Below is a small trained network, with its code and all its weights. Each question gives an input and a class and asks what happens when units are switched off, that is, made to give their printed mean instead of their output.

import numpy as np


def w(rows, s, z=0):
    codes = np.array(rows[::2]) - 128.0
    scale = np.full(codes.shape[1], s)
    scale[-1] = z or s
    return codes * scale


def norm(h):
    return h / np.sqrt((h * h).mean(-1, keepdims=True) + 1e-5)


def f(y):
    return np.maximum(y, 0)


def log_softmax(a):
    a = a - a.max(-1, keepdims=True)
    return a - np.log(np.exp(a).sum(-1, keepdims=True))


def net(x, mask):
    res = np.array(x, float).reshape(1, 7) / 4 @ E
    u = 0
    for l in range(3):
        y = f(norm(res) @ A[l][:, :-1].T + A[l][:, -1])
        res = res + np.where(mask[u : u + 8], y, B[l][:, -1]) @ B[l][:, :-1]
        u += 8
    return log_softmax(norm(res)[-1] @ U[:, :-1].T + U[:, -1])


A, B = {}, {}
E = w([
[37,171,68,253,80,225],'x0',
[133,95,77,113,172,159],'x1',
[189,118,45,203,170,27],'x2',
[207,124,55,204,223,194],'x3',
[145,140,4,72,24,190],'x4',
[63,52,75,152,150,168],'x5',
[156,42,210,145,134,122],'x6',
],0.005)
A[0] = w([
[194,148,170,128,78,75,84],'0.n0',
[56,174,116,95,37,159,85],'0.n1',
[89,93,91,152,37,75,100],'0.n2',
[200,139,46,175,130,102,39],'0.n3',
[122,108,100,131,42,71,55],'0.n4',
[141,108,38,203,93,150,254],'0.n5',
[133,96,38,109,101,251,200],'0.n6',
[100,71,183,194,134,162,153],'0.n7',
],0.012,0.0021)
B[0] = w([
[193,115,191,69,180,182,190],'0.n0',
[106,162,58,237,44,128,229],'0.n1',
[137,223,155,57,54,136,186],'0.n2',
[42,153,85,101,244,228,200],'0.n3',
[133,202,176,40,118,108,174],'0.n4',
[46,219,145,117,42,194,239],'0.n5',
[224,91,88,190,25,47,254],'0.n6',
[128,112,176,222,141,51,194],'0.n7',
],0.011,0.008)
A[1] = w([
[176,90,63,182,163,136,62],'1.n0',
[118,83,83,150,96,48,10],'1.n1',
[168,69,255,180,109,196,179],'1.n2',
[134,211,110,135,91,148,191],'1.n3',
[30,39,174,96,201,136,115],'1.n4',
[187,48,94,100,30,225,131],'1.n5',
[102,151,91,102,128,143,5],'1.n6',
[132,107,103,109,12,186,180],'1.n7',
],0.0096,0.0014)
B[1] = w([
[54,211,22,106,150,115,154],'1.n0',
[169,87,168,63,208,149,164],'1.n1',
[29,138,201,111,180,76,214],'1.n2',
[99,113,142,152,32,122,251],'1.n3',
[254,130,105,233,118,58,178],'1.n4',
[177,91,66,186,53,1,202],'1.n5',
[108,149,188,145,166,152,152],'1.n6',
[175,179,48,187,112,91,254],'1.n7',
],0.0097,0.007)
A[2] = w([
[105,56,138,152,169,129,2],'2.n0',
[127,130,178,62,174,173,154],'2.n1',
[180,135,211,51,72,132,147],'2.n2',
[68,83,33,146,180,199,183],'2.n3',
[251,101,79,140,162,150,152],'2.n4',
[134,102,117,173,111,163,22],'2.n5',
[128,136,188,151,111,161,63],'2.n6',
[182,103,187,155,132,175,200],'2.n7',
],0.011,0.0014)
B[2] = w([
[108,124,112,166,100,147,164],'2.n0',
[75,144,182,63,129,127,207],'2.n1',
[155,250,142,132,88,135,253],'2.n2',
[37,137,136,148,72,192,194],'2.n3',
[98,85,63,92,170,55,209],'2.n4',
[129,158,154,102,117,128,178],'2.n5',
[199,139,104,124,135,100,186],'2.n6',
[81,160,145,115,138,143,183],'2.n7',
],0.014,0.004)
U = w([
[111,97,104,32,234,151,62],'0',
[95,82,203,198,174,49,143],'1',
[172,51,131,83,148,189,4],'2',
[145,191,215,34,149,100,185],'3',
[37,106,51,117,154,244,95],'4',
[106,169,53,173,9,107,205],'5',
[162,67,29,96,158,68,92],'6',
[176,33,136,75,155,213,2],'7',
],0.011,0.0049)

Each question gives the input, the list of numbers given to net, and the class t.
The units are the neurons (one row each of A and B). Each row of codes is followed by its name. A weight is (code - 128) times the scale printed after its matrix; where a second scale follows, it is the last column's (A, B and U).
mask holds one flag per neuron, layer by layer. A switched-off neuron (its flag False) gives its mean, the last column of its row in B, instead of its output. The means were averaged over made-up inputs and are rounded, as every weight is.
A unit's drop is (log p(t) with every unit on - log p(t) with that unit switched off) / (log p(t) with every unit on - log p(t) with every unit switched off).
The circuit of an input: a set's keep is (log p(t) with only the set's units on - log p(t) with every unit switched off) / (log p(t) with every unit on - log p(t) with every unit switched off). Starting from the 12 units with the biggest drops (on a tie, the unit counted first), units are removed one at a time, each time the one whose removal leaves the highest keep (on an exact tie, the one counted first), for as long as the keep stays at least 0.8.
units of the circuit, in order: the units of the circuit, biggest drop first
most important unit: the unit with the biggest drop
top k neurons: the k neurons with the biggest drops, biggest first
k most important neurons of layer l: the k neurons of layer l with the biggest drops, biggest first
drop of u: that unit's drop, to one decimal
input [5,-2,7,-6,-7,6,0], class 3: top 3 neurons -> 0.n1, 0.n2, 1.n7
input [-4,-1,0,1,-3,-1,4], class 3: units of the circuit, in order -> 0.n0, 0.n1
input [-6,2,-5,-5,-4,6,1], class 1: most important unit -> 1.n4
input [-8,7,3,4,-2,4,5], class 6: units of the circuit, in order -> 0.n1, 2.n4
input [-6,4,4,3,8,-6,3], class 0: units of the circuit, in order -> 0.n3, 0.n1, 0.n0, 2.n4
input [-5,4,6,-1,-6,-4,7], class 3: units of the circuit, in order -> 0.n0, 0.n1
input [-4,5,-3,4,-6,-1,-6], class 6: units of the circuit, in order -> 0.n5, 0.n1, 2.n4
input [1,5,2,-6,1,-8,3], class 3: top 2 neurons -> 0.n0, 0.n6
input [-4,0,7,-4,-5,0,-4], class 3: top 2 neurons -> 1.n7, 0.n0
input [7,-2,6,-1,-8,-7,-6], class 1: units of the circuit, in order -> 0.n6, 0.n1
input [-3,8,-4,8,-3,4,8], class 1: top 2 neurons -> 1.n2, 0.n7
input [-4,-7,3,4,-1,-5,-5], class 0: top 2 neurons -> 0.n3, 0.n5
input [-1,1,-8,-7,-7,-6,-2], class 3: top 2 neurons -> 0.n6, 0.n5
input [-5,7,3,5,-3,1,-5], class 4: most important unit -> 2.n3
input [-6,0,4,7,-1,6,3], class 4: top 2 neurons -> 2.n3, 0.n3
input [4,-1,4,6,-6,-3,-1], class 4: 2 most important neurons of layer 0 -> 0.n3, 0.n6
input [-4,-2,5,-6,-7,4,-1], class 3: 2 most important neurons of layer 0 -> 0.n3, 0.n0
input [-6,-2,-5,3,3,2,5], class 1: drop of 0.n2 -> 0.2
input [-3,7,5,-6,-4,-5,-5], class 3: drop of 1.n5 -> 0.0
input [4,-2,-6,-2,-8,-8,8], class 1: most important unit -> 0.n7
input [-3,-1,-6,-3,-7,2,4], class 1: drop of 0.n5 -> 0.1
